In the rows, 128 means zero.
Each row is followed by its class number. Each block has new classes, again numbered from 0 up, in any order.
[137 127 118 128 114 139 126 121 115 126 119 149 142 133 136 128 146 129
 136 123 122 129 120 116 153 127 116 119 116 131 134 131 135 128 115 114
 125 108 126 114 139 129 135 130 134 130 118 138 116 135 119 122 132 128
 128 122 135 124 130 126 124 141 117 126 117] : 0
[124 107 117 124 134 131 129 118 121 123 131 115 128 126 139 117 141 125
 134 125 138 122 130 123 132 127 127 133 134 128 131 131 109 127 125 111
 122 122 140 132 127 130 130 140 131 141 127 137 120 140 131 136 119 132
 126 149 128 138 126 137 144 130 141 124 117] : 0
[143 134 127 124 118 135 125 114 116 136 129 125 122 122 147 130 123 125
 128 120 114 130 121 139 133 126 126 122 118 120 139 131 135 133 113 137
 120 132 140 126 131 134 131 133 132 141 126 143 123 138 124 123 120 130
 141 123 131 138 129 137 127 121 123 137 123] : 1
[129 109 117 128 136 137 122 126 153 117 133 115 127 137 146 110 133 128
 133 128 152 129 135 132 119 126 127 140 135 129 134 130 116 126 133 110
 124 135 147 133 136 120 113 137 126 140 135 132 119 138 128 136 124 132
 121 139 125 132 121 135 139 125 137 130 113] : 0
[143 109 127 128 126 141 124 120 110 121 124 127 134 145 142 117 152 130
 132 130 130 134 125 125 127 127 124 115 133 132 135 130 125 126 129 120
 129 118 130 105 130 128 130 126 145 137 126 127 123 128 130 129 132 121
 132 130 135 140 128 135 129 131 120 129 114] : 0
[116 134 131 121 123 123 127 132 142 133 132 134 125 127 127 136 123 114
 135 132 135 125 139 132 143 124 126 147 124 123 139 123 121 135 134 107
 114 130 135 126 137 131 134 128 118 118 139 125 111 146 122 131 117 135
 126 134 131 112 127 125 131 135 138 124 145] : 1
[133 122 133 125 139 128 124 120 114 135 130 125 130 125 139 118 132 123
 129 127 127 132 124 129 123 122 134 121 133 121 120 124 123 129 125 130
 124 137 119 127 126 130 124 129 133 144 132 134 120 130 130 136 131 126
 132 130 125 140 140 164 135 125 114 131 122] : 1
[127 104 128 126 135 134 129 127 131 115 133 120 132 130 121 125 138 130
 130 136 133 130 133 130 138 129 129 129 129 129 133 126 121 129 126 105
 128 126 128 125 130 129 130 140 125 128 130 127 118 135 133 146 129 136
 122 150 123 136 130 135 140 126 129 123 117] : 0
[127 118 131 126 115 133 115 117 115 143 125 132 150 106 129 144 147 126
 137 136  99 119 106 118 160 120 116 107 113 127 133 134 129 136 108 117
 116 110 116 122 133 141 132 131 138 132 110 145 112 143 130 109 138 125
 141 139 129 140 139 138 134 143 105 122 123] : 1
[126 103 123 128 122 136 124 122 118 124 122 130 125 133 143 127 143 131
 134 127 125 127 134 120 136 127 127 119 121 125 138 132 128 131 122 118
 121 129 135 127 135 131 134 137 132 140 121 141 122 147 127 129 123 128
 131 136 132 133 132 127 133 130 130 125 117] : 0
[144  99 124 126 142 135 125 124 120 117 132 116 121 130 141 110 135 135
 129 130 150 128 125 134 111 132 133 128 138 131 126 126 128 127 137 122
 132 134 143 125 131 127 123 132 132 151 132 133 125 129 129 143 129 128
 129 135 124 137 124 136 134 128 130 116 108] : 0
[121 111 132 119 135 115 143 122 120 130 133 121 139  89 124 145 137 125
 133 138  99 121 121 115 146 121 133 114 116 124 132 129 121 142 117 108
 123 126 117 131 131 142 133 141 141 136 119 143 113 147 126 124 134 129
 124 154 116 138 132 128 141 126 114 112 130] : 1
[137 106 119 126 135 136 126 117 117 114 123 141 134 125 144 114 145 116
 138 132 130 127 131 125 145 126 125 125 131 140 131 132 122 126 121 104
 125 130 139 123 137 135 128 135 126 133 129 131 114 142 122 142  95 129
 130 134 141 128 127 132 129 138 123 123 116] : 0
[132  98 130 139 155 140 122 120 108 125 136 125 116 146 145  99 139 127
 131 128 152 135 131 138 115 125 130 128 139 132 105 130 114 137 138 132
 128 140 144 121 130 129 120 135 123 147 138 123 130 124 131 145 133 123
 133 134 123 147 123 139 133 105 129 136 106] : 0
[132 100 120 129 134 142 120 116 118 120 133 122 135 137 149 113 144 133
 136 126 143 131 131 131 124 127 127 128 134 126 135 129 130 124 128 107
 116 129 145 124 142 123 130 133 128 142 125 133 108 139 132 140 128 133
 132 137 140 133 127 133 126 127 128 131 117] : 0
[127 119 129 120 127 132 128 113 110 133 132 121 142 103 133 141 136 124
 137 131 103 123 118 123 143 123 122 113 121 133 137 131 127 144 119 117
 122 131 129 129 138 136 129 134 143 139 106 147 109 141 131 126 128 130
 139 142 130 137 134 129 144 132 111 117 125] : 1
[135 125 126 118 121 137 121 135  95 140 125 132 134 111 148 129 134 125
 141 122 111 124 120 118 145 118 118 117 118 121 137 131 127 141 104 126
 112 131 140 129 139 131 125 129 136 142 115 151 115 149 123 127 130 127
 145 128 136 138 128 134 135 137 109 123 122] : 0
[113 105 119 119 132 137 127 127 130 124 135 114 129 139 137 121 142 131
 133 135 141 120 122 127 115 126 125 135 128 127 142 132 115 113 129 101
 123 122 135 139 130 125 127 135 128 135 128 143 123 141 141 129 126 132
 126 149 126 135 130 136 139 127 141 122 121] : 1
[121 119 130 140 127 122 133 125 130 124 128 141 130 110 125 120 134 116
 137 138 133 136 133 125 128 126 126 140 128 114 120 125 117 128 127 109
 124 127 116 131 131 135 130 130 133 141 136 133 123 145 120 125 133 127
 111 143 116 133 128 125 144 131 130 126 118] : 1
[137 106 122 131 125 143 118 112 108 128 126 130 131 135 149 119 153 135
 132 127 132 128 122 126 136 127 119 116 126 138 135 137 120 124 120 117
 124 117 134 120 134 131 119 134 124 140 123 141 117 143 130 128 126 124
 140 135 129 146 132 139 127 127 120 127 117] : 0
[121 126 130 119 135 123 126 112 115 135 137 123 136  99 128 130 129 121
 138 131 105 127 119 122 150 120 129 120 120 120 132 127 131 149 118 126
 117 138 133 142 135 137 132 138 136 136 113 144 115 138 121 126 132 128
 139 134 132 133 131 127 138 132 113 109 124] : 1
[119 138 129 125 127 106 133 130 135 128 122 140 133 100 128 135 125 118
 137 136 121 126 137 114 150 126 121 127 103 125 128 119 124 146 119 113
 126 127 124 133 139 139 141 129 125 132 126 119 113 143 111 134 122 130
 123 118 131 118 124 113 147 146 122 122 121] : 1
[134 117 122 114 119 137 133 121 112 126 124 130 134 129 142 128 144 129
 135 128 125 130 122 126 134 126 119 123 126 132 144 133 136 133 119 120
 118 130 136 128 138 125 133 132 131 130 114 130 119 134 132 128 129 139
 139 126 138 124 125 132 125 134 109 120 121] : 0
[141 108 124 130 132 136 123 113 113 129 133 131 131 124 143 124 145 124
 132 129 129 128 122 125 135 119 127 119 123 131 135 133 124 126 124 119
 119 125 134 126 134 130 128 133 134 139 122 146 114 141 129 124 129 128
 136 142 125 139 131 137 133 129 121 121 116] : 0
[122 139 129 121 127 116 127 118 120 144 139 123 156  84 122 148 121 110
 140 140  97 120 114 129 158 117 134 127 129 122 133 124 141 152 119 109
 110 146 133 138 138 134 131 129 139 118 115 144 109 139 136 126 125 137
 125 134 133 129 133 121 144 135 102 121 129] : 1
[113 132 127 123 129 125 125 117 124 148 137 128 141 103 131 146 124 117
 138 138 116 118 122 123 147 117 129 130 118 117 133 127 133 138 119 122
 116 133 128 133 134 135 135 135 130 130 121 142 113 142 132 113 127 129
 128 137 124 138 138 124 139 129 120 129 133] : 1
[114 130 121 121 132 123 126 124 137 126 135 129 119 121 133 134 118 127
 130 123 143 128 135 133 127 137 132 142 122 128 126 124 117 125 125 121
 117 143 142 139 133 128 125 129 127 134 134 137 126 142  97 137 120 124
 129 134 121 126 120 126 126 129 140 126 127] : 1
[128 107 122 116 124 133 126 107 107 132 132 120 136 117 147 126 151 128
 134 134 121 128 106 120 142 123 124 117 123 125 144 132 127 135 119 108
 112 138 145 129 139 129 128 136 140 144 114 147 112 146 134 124 129 131
 137 150 125 145 132 133 137 147 116 118 116] : 0
[134 121 122 125 127 128 115 126 126 114 129 142 138 130 134 113 136 122
 141 133 141 130 137 131 141 129 123 137 125 136 139 129 119 129 125  99
 116 132 138 121 138 123 130 124 121 120 131 124 107 140 118 148 113 131
 123 125 132 114 123 126 134 140 132 132 108] : 0

Next block: new classes, numbered from 0 again.
[130 129 123 133 120 130 125 133 134 112 122 129 134 122 138 126 121 119
 129 121 135 123 120 122 131 131 137 126 130 139 132 142 131 126 139 132
 128 113 126 142 114 120 123 138 119 125 134 126 121 123 121 137 123 118
 113 136 118 134 119 128 126 120 122 113 127] : 2
[133 128 125 136 119 127 122 132 135 122 116 124 128 128 132 118 124 121
 141 111 113 136 122 130 133 132 133 117 136 132 132 136 135 127 123 130
 135 119 127 131 113 119 132 140 118 123 132 125 134 122 127 131 138 125
 119 124 120 139 121 128 135 117 128 113 117] : 2
[127 124 133 129 120 121 129 127 121 127 124 138 134 129 121 127 127 130
 135 113 123 127 127 131 125 130 126 123 134 133 131 126 133 126 126 129
 127 119 122 123 118 122 132 138 119 133 130 128 137 126 131 134 134 131
 136 130 126 129 132 127 141 126 125 130 136] : 0
[110 117 130 108 127 119 119 130 121 135 123 137 138 124 117 147 126 131
 126 137 120 130 129 140 114 126 130 123 122 135 117 115 126 131 128 140
 135 132 130 126 134 127 139 122 129 137 120 125 138 132 129 124 137 135
 151 113 121 138 139 120 127 117 114 137 132] : 0
[127 119 138 111 130 121 134 124 116 127 123 131 131 130 122 140 129 129
 116 124 125 124 135 140 125 124 122 123 129 131 120 122 127 128 135 136
 130 130 137 119 145 126 129 124 126 136 118 126 127 131 132 127 129 135
 146 120 125 137 144 124 122 128 112 145 138] : 0
[118 126 124 121 131 122 127 133 122 135 123 134 137 123 122 137 125 131
 131 130 119 123 134 129 120 128 127 123 126 135 120 124 126 128 126 131
 131 112 135 130 121 127 131 130 125 130 123 130 135 131 126 130 130 136
 141 125 125 133 131 120 130 129 118 130 137] : 0
[113 118 120 115 128 131 124 128 125 127 125 129 131 129 130 148 122 121
 132 141 132 127 134 123 124 120 135 119 123 140 125 131 128 129 128 140
 135 142 132 129 128 131 140 116 129 134 129 122 127 129 127 116 134 133
 137 116 128 137 130 125 120 120 123 133 118] : 1
[132 126 119 126 141 124 135 129 123 135 125 123 122 129 128 118 126 129
 133 121 120 126 128 133 123 122 122 128 127 125 121 130 128 127 109 127
 128 147 135 125 125 132 140 123 134 124 135 130 141 126 130 118 131 145
 140 119 132 145 126 123 140 128 144 123 125] : 0
[126 120 134 127 118 119 116 127 125 125 120 137 131 129 120 130 126 126
 133 115 129 130 123 134 132 127 134 118 127 137 128 131 136 128 134 131
 129 112 125 126 118 118 129 140 113 134 135 124 133 126 130 135 136 122
 138 127 126 133 133 131 134 122 121 128 126] : 2
[129 125 129 124 124 120 126 136 130 121 127 128 132 121 131 133 126 124
 123 124 121 121 126 130 126 131 135 121 126 139 128 136 131 122 141 135
 129 119 128 137 122 121 126 140 122 124 128 129 135 129 122 139 124 126
 128 118 116 148 126 124 123 120 119 124 136] : 2
[122 126 127 128 127 121 124 136 126 135 124 135 133 123 124 131 124 127
 136 130 117 125 124 130 119 132 130 124 126 131 124 127 124 135 124 131
 128 126 125 133 113 128 132 133 132 129 129 128 141 124 125 134 130 125
 136 125 125 133 121 127 135 123 127 125 131] : 1
[121 129 120 127 125 135 124 128 131 133 126 128 126 129 126 134 128 124
 130 133 130 131 129 121 126 123 132 125 126 131 127 134 128 143 129 125
 130 131 129 129 121 131 134 123 128 131 131 124 129 127 124 125 132 127
 130 127 127 128 125 127 129 124 129 127 120] : 1
[114 117 132 125 126 102 126 138 125 134 130 140 137 126 117 139 117 128
 138 141 124 114 122 136 117 117 134 121 115 138 121 126 130 134 127 135
 111 132 127 131 116 122 130 126 127 140 133 126 145 132 120 135 127 133
 167 124 124 140 130 124 132 119 116 130 144] : 1
[116 122 121 110 124 145 120 127 119 123 115 127 132 127 135 139 129 117
 125 122 114 136 137 131 115 138 125 122 138 141 121 131 127 122 119 137
 143 133 138 126 126 131 147 122 125 132 131 121 130 124 129 116 140 138
 120 120 122 139 135 119 130 122 129 128 119] : 1
[123 122 124 116 133 127 125 119 127 125 122 131 133 125 133 131 118 121
 124 127 118 119 130 127 126 129 134 124 125 139 118 141 130 125 128 134
 129 132 124 136 122 123 133 128 124 129 136 127 128 126 124 123 128 132
 131 124 122 144 129 124 126 121 127 126 126] : 0
[115 128 128 121 129 132 128 134 122 131 122 140 146 119 124 142 126 130
 130 124 119 121 130 127 114 133 124 127 127 140 129 123 121 130 134 130
 130 119 128 132 113 123 133 134 118 139 127 125 136 124 124 137 129 130
 132 132 123 128 130 126 135 125 120 126 138] : 1
[108 122 119 116 120 134 123 129 124 136 125 136 139 129 121 148 128 123
 133 142 125 136 131 127 116 125 133 124 129 136 123 123 129 139 117 137
 135 133 124 126 115 131 146 121 130 138 127 125 138 129 124 121 142 127
 139 119 124 128 131 117 134 120 121 131 118] : 1
[127 122 134 117 134 121 131 127 118 126 126 129 131 129 129 133 126 124
 118 132 128 119 135 132 124 120 127 126 124 128 122 128 126 125 132 136
 132 137 132 125 143 129 127 123 129 130 123 128 123 132 128 122 124 135
 139 122 126 141 134 125 119 128 120 138 133] : 0
[129 126 125 145 112 117 121 130 140 117 122 135 132 128 128 121 119 126
 137 115 138 126 118 123 136 118 139 124 126 139 139 144 137 133 131 118
 123 113 120 133 102 118 126 132 107 128 145 123 131 121 125 137 132 110
 131 139 118 133 121 136 140 119 125 120 121] : 2
